Below is a small trained network, with its code and all its weights. Each question gives an input and a class and asks what happens when units are switched off, that is, made to give their printed mean instead of their output.

import numpy as np


def w(rows, s, z=0):
    codes = np.array(rows[::2]) - 128.0
    scale = np.full(codes.shape[1], s)
    scale[-1] = z or s
    return codes * scale


def f(y):
    return y / 2 * (1 + np.tanh(0.7978845608 * (y + 0.044715 * y**3)))


def log_softmax(a):
    a = a - a.max(-1, keepdims=True)
    return a - np.log(np.exp(a).sum(-1, keepdims=True))


def net(x, mask):
    res = np.array(x, float).reshape(1, 8) / 4 @ E
    y = f(res @ A[0][:, :-1].T + A[0][:, -1])
    res = res + np.where(mask, y, B[0][:, -1]) @ B[0][:, :-1]
    return log_softmax(res[-1] @ U[:, :-1].T + U[:, -1])


A, B = {}, {}
E = w([
[137,230,84,163,96],'x0',
[186,185,114,168,134],'x1',
[41,173,113,137,114],'x2',
[125,188,155,142,254],'x3',
[93,143,113,191,185],'x4',
[66,173,199,166,160],'x5',
[217,198,203,70,127],'x6',
[100,203,130,7,108],'x7',
],0.0084)
A[0] = w([
[118,54,26,59,150,111],'N1',
[60,21,143,125,76,92],'N2',
[207,183,100,78,70,99],'N3',
[145,31,189,161,89,198],'N4',
[189,117,183,206,109,29],'N5',
[51,254,95,230,179,124],'N6',
[149,149,100,226,122,2],'N7',
[166,190,95,195,165,77],'N8',
[180,180,137,126,101,131],'N9',
[86,42,146,181,123,155],'N10',
[156,165,185,163,134,219],'N11',
[123,175,122,153,177,104],'N12',
[155,132,163,79,180,127],'N13',
[84,179,157,155,52,185],'N14',
[100,170,181,43,239,123],'N15',
],0.013,0.0027)
B[0] = w([
[126,137,122,84,250,199],'N1',
[238,90,135,141,178,212],'N2',
[136,190,87,74,80,210],'N3',
[204,180,103,148,186,201],'N4',
[183,180,158,112,160,170],'N5',
[74,116,52,184,70,247],'N6',
[162,92,161,200,149,174],'N7',
[106,119,170,203,192,180],'N8',
[135,145,149,91,61,171],'N9',
[206,145,133,106,122,206],'N10',
[207,128,113,175,128,177],'N11',
[134,118,121,176,110,167],'N12',
[78,146,180,104,159,177],'N13',
[88,162,81,116,193,174],'N14',
[58,189,185,209,95,220],'N15',
],0.022,0.014)
U = w([
[79,92,75,197,75,57],'0',
[84,97,109,95,134,163],'1',
[173,80,88,114,134,216],'2',
[144,138,192,186,62,107],'3',
[129,195,114,80,74,107],'4',
[129,91,120,62,2,3],'5',
],0.0095,0.0048)

Each question gives the input, the list of numbers given to net, and the class t.
The units are the neurons (one row each of A and B). Each row of codes is followed by its name. A weight is (code - 128) times the scale printed after its matrix; where a second scale follows, it is the last column's (A, B and U).
mask holds one flag per neuron, in row order. A switched-off neuron (its flag False) gives its mean, the last column of its row in B, instead of its output. The means were averaged over made-up inputs and are rounded, as every weight is.
A unit's drop is (log p(t) with every unit on - log p(t) with that unit switched off) / (log p(t) with every unit on - log p(t) with every unit switched off).
The circuit of an input: a set's keep is (log p(t) with only the set's units on - log p(t) with every unit switched off) / (log p(t) with every unit on - log p(t) with every unit switched off). Starting from the 12 units with the biggest drops (on a tie, the unit counted first), units are removed one at a time, each time the one whose removal leaves the highest keep (on an exact tie, the one counted first), for as long as the keep stays at least 0.8.
units of the circuit, in order: the units of the circuit, biggest drop first
k most important neurons: the k neurons with the biggest drops, biggest first
drop of u: that unit's drop, to one decimal
input [3,4,-8,4,-3,-8,6,-4], class 4: units of the circuit, in order => [N3]
input [-6,0,-5,-1,8,1,-3,8], class 1: units of the circuit, in order => [N1; N11; N4]
input [1,4,7,2,4,-8,5,-4], class 0: units of the circuit, in order => [N6; N10]
input [-3,1,2,-2,4,2,4,-6], class 2: 2 most important neurons => [N15; N4]
input [-5,5,-7,7,-7,-7,-8,3], class 1: units of the circuit, in order => [N2; N11; N1]
input [7,0,0,1,1,-7,-7,3], class 1: 2 most important neurons => [N1; N15]
input [4,0,-7,4,-7,-2,-5,3], class 4: 2 most important neurons => [N2; N3]
input [-3,-1,-3,2,2,-8,1,5], class 4: 2 most important neurons => [N3; N8]
input [8,-1,-6,-3,0,-4,0,1], class 4: 2 most important neurons => [N6; N3]
input [-3,4,1,5,0,8,1,-5], class 0: 2 most important neurons => [N6; N2]
input [5,2,-8,2,-5,-5,1,-3], class 4: drop of N3 => 0.3
input [-3,-6,1,5,8,-4,8,5], class 3: drop of N15 => 0.3
input [8,-4,-6,-2,8,0,-3,-3], class 0: drop of N6 => 0.6
input [0,-2,5,-6,-7,-8,-7,6], class 2: units of the circuit, in order => [N2]
input [-3,-6,-7,-8,3,7,6,2], class 2: drop of N15 => 0.3
